Each row has a class, written as a number after it.
[  56 -255  145 -224   68  184 -287  -55  195  203  -88  148   80 -103
  149 -209  170 -571  134 -236 -158 -129  122 -282  245 -110  -70  227
 -518  100  120   74 -174 -155  660  232  -91  229 -295 -589 -441] -> 0
[ -32  -17  156  318  239  -87 -241   93 -259  164 -131  172 -441 -518
 -207  -75   33 -285 -304 -234 -126  -62   13   84 -199  315   93   31
 -124    1    4 -255   61  148   96 -123   49 -326  -99   50   69] -> 3
[ -49 -169  296   53  -85  -27   51 -196 -172  -22  -76   30 -158  -45
 -228  121  191 -114 -106   35   -8   34  170  347  104   65 -100   36
   62  -98 -195  120 -241   89  -44  -97  197   64  -33   59 -212] -> 0
[ 209  268  215 -142 -171   85 -334   30  123  277  -57   85 -121 -169
  -33  182  -14  -76  -47  -64  274  390   63  144 -186   59  -29  -82
  233  274 -208   22 -182   68   20 -192   13  -40  132   -3  120] -> 3
[  85  118   45   28  126  279  298  -30    2   46   58   49   70  152
 -184  295 -102  -51   97 -136  101 -246 -164  279  190   49  345  339
   87   49   32 -100 -390   10  196   58  250  376   58  108 -222] -> 1
[  39  -62  182  -78   40  -10 -508 -330   48 -193 -186  -39  -78  286
   23 -213  210 -162 -245  -13 -236   13  149  305  291  -94 -209 -166
  170 -237 -252   55 -242   39 -343 -172   95  265  -84 -217 -182] -> 7
[-354    4 -125  321  162  123  -86   77  -90   23  159 -145  -76 -220
 -104   21 -129  207  -21   20  169 -181  225  -57  -63   -4   -8  -42
  228  103  207  -75  129   39 -249  -14 -151 -261   59   37  192] -> 5
[   4   38  178  -62 -268   95 -167   -3   31   52   18  132   27  -98
   25  128  125 -161  211  -69  316  154  187    6  -28  -27  -36  -44
  210  467  -74   81  -55   -5  250  -57  -16  -35   41  -13  -66] -> 4
[ -19 -117   57  135 -168 -153  -36  184 -104   79   68  -65 -151 -208
   86 -103  251 -500 -191 -138  -75   39 -101  144  109  -62  241 -284
   42  506  369  -36 -199  -93  141  -18 -110    3   30 -179  -96] -> 4
[ 314 -253  142 -101 -301  197   64  157  355  281   57  140 -105  146
 -166  -18   70   75 -111 -227 -154  145    8  -67  133   44  152  -26
 -196    0 -255 -231 -169 -175  119  -69 -105 -167 -136 -110 -112] -> 3
[ 328 -309   18 -376 -174  263  188   -8  280  115 -165  -16   31  -41
  -17 -304 -368   55  -35  -84   68   42   29 -289  -65 -275  330  227
 -243 -401 -585 -357 -314 -103  -95 -127 -238 -280 -180    4  414] -> 0
[-191 -225  103    7 -390 -193  271  369   97  202  224 -303  203  164
 -110  116  240  -95  238  167  154  100   -3 -143  146   44 -119  129
  -11 -199  -20  156  111  186  119  253 -142 -311 -119 -102 -106] -> 2
[ 106 -129 -166 -197  162   39 -266  249  133 -118  315  -33   -2  -20
 -145    9 -203  169 -324 -195  -44 -268 -128  -76  145   39   91  -36
   84 -125 -154 -100   51   59 -105 -113  -41  275  -40   98 -105] -> 6
[-162   55 -138 -106   50  -97 -131  210  -77   -7  203  -26   58  -52
  -10  -11 -110   11    3  -42  -45  -77 -229  -69   39   18   55 -212
   25   54   38   60  -28  126  204  122   65  -15  154   63 -202] -> 1
[  43  227  394 -356  -60   13  -76  153  122  488  118  215   89  -50
  -21   52   32  116 -327  269  460  497  241 -176 -304  -18 -293  -61
  185  199 -302  108  226  -85  113 -336  -90   49  155  217  267] -> 7
[-121   15 -109   60  132  -96 -560  232   46  -86   -7  156  -49 -186
  -59 -127 -329 -143 -141 -137   40   17 -103 -250   -7  108  190 -108
  191  225   98 -248  100 -118  178 -105 -328  -29   -4    3  103] -> 2
[-259  -62  186  -44  278  -76  259   13 -252  175  214   50 -269 -190
 -191 -172   40  -35  -19 -225   77 -286  132   39  125   10  128  259
  -79   63   95 -149   -7 -117   39  161 -108  -78   30    4 -137] -> 1
[ 222  -96   67 -214 -106   46 -108  222  174  145  261  170  198  -27
   21  -76  -92 -110  -24  -39  -22 -153 -262 -192  119  154  100  151
  -46  -56 -222   53   36 -140  259  138  132   44  -14 -101 -238] -> 1
[-160  105   49   68   23   70  -47  197  -45  -13  117   15  160  -59
  127 -105  -16  -89 -164  101   51 -144 -279 -231  -60   59  -61  147
  -35  -61   56 -136  -58   54  276  159  117  177  197  117  -88] -> 2
[ -57   39 -110  106 -181 -260 -208  -92  -32  230 -180   51 -150   64
  121  262  199 -130   10  198  -56  202 -202   16  209  134 -267  -61
  179 -128  286  112  -92  211  388  194 -195   38  112   74 -658] -> 2
[  80  -87 -169 -134  107   -8   35 -187 -180  477  -58  416  -16   88
 -394  408 -421  235  -30  -18 -268   73  113  207  -16  217  -16  -89
 -247  -70 -137  182 -352 -119 -207 -139  220  147   17  176  -69] -> 7
[ -23 -134  222   65  -19  -33 -149  125  -47   12   75 -262  -68 -171
   32 -174   86 -252 -142   50  104  -59  249    8  -41  -54  155   60
  170  -29  185 -179   74  -21   26 -178   25   69  -68  -51  182] -> 6
[  55  139  298 -241   68  -60    8   64  131  -52  152   26  -24 -105
  385 -170 -148   64 -236  131   41 -231  140  -88  -98 -198 -222  -69
  183 -107 -161  -60   28  119   34  314   23  -30   90  144 -125] -> 7
[-409   53   63  174   25 -207  -43   89 -254  -34   65 -154 -211  182
   13 -264  -31 -200  113   29   62 -181 -136  -60  -36 -204  229 -312
  171  199   21 -288 -287   96  106  -28 -167 -211  -61  188 -110] -> 2
[ -16 -178   77  -20 -174  280  190  263  139  336  305  -53  148   53
  -81  -25 -128  -94  180  -98  158  -33  -39 -128  -95  122  340  263
 -395   11 -119  -90 -203 -258  253   60 -199   22 -109 -151   12] -> 4
[-232  154  290  146  -43   78    5 -229   40  311 -106  141 -578  290
   73  338  258 -159   57   61   94  164  251   56  322  -13 -151  128
  139    1 -243  -72 -152   77 -281 -107 -412  -16 -403 -265 -550] -> 2
[-354  129  386   79   -9 -162  -79  198 -373  -41   78  153 -241 -292
  398  -60  -49  119 -188  -91   11  -26  -77 -154  -43   19  110 -169
  157 -175  147  -43  170 -285   57  150   51 -130   20 -170   36] -> 2
[  17  131  165  -31  -93   76 -108  -44  126   27   87   62 -162  282
   -2  357   98    4  194 -165  -17   22 -145  321  154  125 -291 -137
  173  123 -100  196 -150   14 -136   15  119   45   -5 -197 -379] -> 2
[  18 -113 -206   86   83   27 -213  -20  -71  127  128 -169 -103  162
  -29   17  174  110   68   38 -120   33  339  196  199   -7 -246  -27
  -79  -74   61  -34 -114  386 -278   91 -119  -20  -67 -162 -113] -> 7
[  93  114  107  -43 -227   79 -127 -121   74   87 -114   87   26 -117
  -58  182  147  144  174 -135  109  264   35   60   57   27  137  -72
  320  399 -155    3  -83   19   88    5 -106 -125  -18   68  -85] -> 6
[ -83 -105  693   14   41  -38 -206   91 -234   95   99  225 -363  -99
  240 -206  105 -245 -101 -128  101  -61  155 -166   14  -36   79   -3
   72   43   60 -204   19 -317  293  -61  -92   74 -125 -237   32] -> 3
[  -5  220  160 -193   79  -78 -111 -189  330 -302   15   34 -141  217
  110 -273  234  129  117 -205  -17  172 -214  -45   33  -35 -414 -144
  201   -2   35  -21 -219   34  -16   30   37 -129  177 -125 -287] -> 3
[-330 -477 -241   75 -190 -179  244 -254  491 -237  -68 -305  222 -111
 -204   12  -97 -245 -420  242  266  -38  142 -140  133  184  560  -53
  -76 -511 -259 -120  -38  215  335 -176 -189  181 -319  -16  -34] -> 3
[-106  -94  253  171   -5  144 -155  124 -200 -129  -32  -27    3 -302
 -114 -252  -39  -71   26   77 -200  -63  133  -42   47  -11  250   75
   57  -14  -23 -118  136   51  150   11    8 -158  -48   49   36] -> 3
[ -38  130  226   91 -136 -138 -138   67 -170  -98   -7   82 -266 -134
  200  281  -75 -222  -76  105  151  257  -74  115  278  107   89  174
  355   81 -133   55 -124   -6  203   22  -35  196 -133  -87 -123] -> 5
[  32 -142 -129   24  -77  131 -124  248  402  -16  131   99   -4   18
   63 -150 -171  -85 -175 -207  -36   20  -45 -156  154  144  168 -156
  -12 -126  -97 -238 -271  -36  153   46 -159 -149 -122 -227  -79] -> 5
[ 173   63  196  394   95  -42 -338  218  178   80   66 -169 -433   69
  -49  145 -112 -340 -258 -365  133 -322   17    3  -90 -174    5  129
 -102  184  259 -199 -345 -224  -15    1   65 -189 -431 -394   17] -> 5
[-112   53  197   -3  -59   23 -435  -71 -248  244  -91  130 -137  -47
 -212 -339  208 -325 -245   41  134 -125   -6 -302   58  -97  176   -5
  -16 -310   82 -127  -26 -132  293  -30 -248  443   24  143  -38] -> 2
[-509 -624 -253  315  345  -50  126 -133   78 -677  413 -852  137  441
 -303 -148   13  177  281 -156   50 -423 -116  430  159   18  426   43
  165   -3  272 -257 -281   42  137 -230 -263  286 -141  102   -3] -> 7
[ 187  106  478 -425 -333 -155  102   59 -156  298  355   28 -396  189
  714  -59  212 -173  329  245   31   66 -374  -37  435  233 -195   63
  378  -64 -707  -66  899 -114 -737  268 -174 -138   60 -402    0] -> 3
[  15   75  112   32  -34  -17 -181  -91  159   13 -274  295 -166  110
 -139  114  117  -91   33  -92  -50  144  190   36   60   86 -330   -1
  100 -101 -193   68  -99   75   91   52 -149 -104  -88   76 -279] -> 0
[ 555 -292  232 -212 -269 -188 -212  189  323  -62   86   75   24    8
  291  327  -55  149   22  140  148  256   28 -225 -229   75  114   -3
  325 -259 -234  -81 -226  133 -331 -156 -419 -159 -240   52 -127] -> 0
[-566  132 -123  -82 -298   99 -175  369 -224  311  310   42  228  345
  -91   46 -457   45  367 -118 -211  130 -106   78  200 -182  133 -254
 -157  457 -424  589 -504 -577 -157   27   83  -63  -83 -410    3] -> 3
[ 225   14   57 -314 -204   60 -174  -97  418  -52  -91   29  -64   22
  133  184  113 -188   81 -140  -53  153  122  132  196  -53  -44  -86
  235  279 -197   -3 -126  130  -46  -65   -7   74  -36 -144 -368] -> 3
[ 128   79  111 -259   55 -184 -103 -177    4  133  -60  109  -83  -81
   57 -121  286 -339  152   47 -105  -53  110    8 -134  149  -76 -106
  -60  -83 -254  213  305   76 -110 -145   52  202 -152   29  -12] -> 3
[ -62  -26  538 -259  -81 -126   50  -53  184 -354  172   22 -207  -69
  271 -204  -51  -88  -19   76  -36  -27  131 -166  -27  -93    5 -191
  111 -159   45 -126  -37  -26  -11  144  -46  -40   30 -135 -383] -> 3
[ 131    0  343 -165   46  117  150  171  140  281  175    2   39  304
  -33  -62  -76  -57  145 -165    9  -96  -80   29  -20  -43  225   59
 -161  -34 -122  -15 -212 -310    8  -50  -27   98 -164 -214  100] -> 3
[ 375 -197  158 -246 -102  -33  -45  435  177  207  222   73  131    6
  167   -1 -189 -137  -92 -234   95 -151 -292 -242  -25  -32  173   82
 -210 -107  -51   18  -86 -275  338   83  -75  104 -219 -273  262] -> 2
[  55  274  175   40   48  130 -123   26  -97  234  -71  151  -91   -9
   25  238  -54  -50  -65  -48  202   85  101  281  -83   43  -95   96
  126  173 -170   54 -207  -26   22  -55  202  106   59    8   18] -> 0
[ -55  178  248   -5   68   56  -12  -59  -42   41  -78  217  -37   25
 -147  138 -119   -9   79  -41  -54   18   35   91  -27    8 -136  -20
  -14  208  -30  171  -42 -120  101   28  114   33   62   -1  -59] -> 3
[ 250  -72  292 -124 -142    9  -31   83  344  125  155 -154  -92   88
  -28  -67  -84 -114  -45  -79   41   67 -233 -118 -134  -34  189   55
 -143  -25 -132 -143 -255 -179   72 -126   20 -114 -183 -197  -70] -> 3
[ 426   -5  390 -276 -244  161 -413  385    6  269  199  133 -287   11
  273 -120  -47 -234   14 -346 -245 -189 -322  144  161   98 -165   59
  107 -242 -698   43  -55 -136 -273  209   30 -113  -28 -239   31] -> 3
[ 150 -156 -235 -113  165  120   64    2   99  147   47 -102  -68   -7
 -387  137 -391   39  119 -180  -82 -259 -294  121  154  -78  168   24
  100  187  111  -87 -120  -36 -144 -139    3 -245   27   97 -178] -> 5
[-131   94  137 -265 -156 -106  -64   92  273  -58   20  -85 -207  -36
  340 -137  -86 -142  -29 -121   66   71  114 -136 -147  -57  313 -215
  100 -243 -206 -149   36 -181 -117 -136 -166  -93 -198 -100 -116] -> 4
[ -51  132  131 -252   -1 -152 -373   85   48 -335  117  107 -163   91
  356 -298  -54  153   11 -212  -93   32  -74  -31   52  -46 -308 -396
  253  163 -405  -38   64   -9    1  137 -176  -81  108    2   20] -> 6
[-360   60   76   88  123  -91    6   14   64 -243  171  -66  -79  291
   43 -109  160 -160  176 -119  -35 -486 -206 -168 -249   94 -210 -266
   28 -127  129  -28  258  -76   60   -7  176  -83  -17  125 -465] -> 6
[-154   75  177  293  252  -12 -416  186 -376 -255 -133  134 -203  -19
  119  -34 -117   -7  -58 -105 -322 -110 -117 -142  -40  -69  -66    0
  -11  -24   59 -180  -85  -28  -80  -14  172 -100 -118  -41    3] -> 0
[ 173   87   68 -466   71  216  -42  234 -172  440  167  225   19  334
   30 -256  -34 -170   11 -108   26  137 -637 -152  629 -159  238  101
   70  201 -413 -179  -67  -81  333    5 -211  304   -8 -112  -32] -> 7
[  94  145  279 -191  125 -220  155 -106  436  333   -8  -93 -180  -82
 -282  441  -72 -300   28 -255  164 -205  104  124 -297   21 -294   47
 -131   72  278  311 -111 -131   19   83  226 -143 -162 -120 -331] -> 5
[-344    7  170  215  318  -40 -431   67 -273  123   64    5 -295 -106
  -13 -285 -403  -69 -183 -117 -254   89  -75 -129 -117  -25    5   67
 -188  313  147 -247 -414 -428  160 -267  119  -17  -40 -157  130] -> 6
[  11 -130 -297 -189  -29   28  -36   28  283  194  -51 -249  408 -195
   18  -29   37   35  -46  -56  -30 -199  241   55    1   20  184   -5
 -120 -136 -101  157  195   38  129  140    1   86  -59   12   44] -> 5
[ 109  -56  338 -233  163  -37 -267   29  -91 -119   -2   15 -134 -124
   96 -127   13  -77 -240 -126 -138  -54  -63 -106  -56  -52 -103  -60
   -9 -143 -120 -180  168   40 -236  -12   12   87   33  -29  209] -> 7
[-172  164  142  449  283 -132  310 -114 -598 -163 -268  446 -471  147
 -337 -131 -324 -111 -162  297 -275  -20 -386 -206  421  -41  183  312
 -104 -133   35 -348 -169   28 -110  101 -317 -114 -173  160 -150] -> 2
[ 202 -182   25  -58  -56  -70 -204  146  243  202   84   -5    4   76
  143   -5 -109  -70  -65    2 -144  -78  175 -114  -56   -7  -46 -109
 -180 -116  -54  112   -5 -209  -22  -68  -31  -51 -303 -243   -5] -> 5
[ -79 -154 -183   45  -33   60 -288   81    2  160  -16  -69  105 -168
   10  130  -49  -89  -74  -99   78  -37  292  -30  -13   27    4  238
 -190   74   23   54    0  -82   77 -110   73  138  -92 -169   93] -> 4
[ 143   25   59 -222 -151  181 -394  337  281 -229  148 -166  498   95
  126 -104   95  -48  187   14 -101  -45  356  104  501 -323   64 -253
  207 -269  398  574   69   59  127  274  178  116 -235 -723 -415] -> 0
[  78 -184   38   45  -69  -73 -126    0 -175    0  -29 -175 -288  -64
   39 -156  219  -64 -125  -71   35  -58   14   -4  -65 -189   94  -61
 -132 -126   33 -132   44  -43  105 -138  -74  -71 -151  -22  -24] -> 0
[  79  -68  -61 -530 -114   43  202   85  331   41  271  -76  135   66
  303 -117  124 -160  157   42  201 -144 -146 -287  193 -125  -16   37
  106 -290 -342  148   26  203 -198   74 -303  140 -157 -192 -132] -> 2
[ 106  -96 -146  -68  104 -438 -246  141  159  139  109 -251  114  163
 -124   90   74 -362  111    1   98 -371   14   81  -37   40   83  -75
  181  220   31  138  287   14  125 -142   49   74 -302  149 -202] -> 5
[-267   50  106  219 -228  -53   96  189  -59  -87  224 -275 -231  -71
 -116   63  303 -177  -77  -58   44  200 -283   50  -11  205  151 -289
 -156   87  204 -196  276  175  523  188  103  -76   38  -11 -181] -> 7
[ -75  -47  132  -90   86   43 -246  326 -146 -217   97  -98   45 -238
 -120 -116  141 -116 -112 -152  117 -154    8 -135  -36 -141   -6  130
  268   27 -214  -11  162  121 -239 -127  -47   23  -27  156  295] -> 0
[-177   31 -263  336  -30 -180  414 -216  268 -220 -128  188  -82  215
 -551  281  136   43   -6   75    1  143  252  188  -43  317 -150  -71
 -113  -72  283  236  179  -70  208 -157   52  -46  -72  169 -279] -> 1
[ 254    4 -109 -151   80  -37 -134  154  118  -23   82   94    0  128
  152  -13 -337  -64  -75 -105  -59 -268 -503 -178  254 -150   21 -191
  119   62  -49 -103 -208   79  241  214    4    1   -4  -12 -119] -> 5
[ -51 -124  140   -1  -26   -5   31  -64  153   88   -8 -204  -53 -227
 -107  -21   92  -28 -134  -81   39  -72  201 -132 -312   57  110   19
 -114 -213  -13 -166  -38   42  -79  -68  -52  -23  -79  131  161] -> 6
[ 109  146   89 -568  145  -32 -192   32 -141  -51  143  -32  400   93
 -198  -75 -344  400   72  453  294  200  -73 -525  -94 -286  191   86
   83 -148 -249    2  210  190 -491 -280 -217  259  121  290  249] -> 4
[ -52  134  308  -90   -8 -145   92 -140 -226   12   97  177 -197  232
   23   77  249  -34  216 -115  130 -104   -8  -77 -219   30  -54  -86
  -80   21  -43   64  -45 -177  -28  -54   66  180 -110   80 -192] -> 6
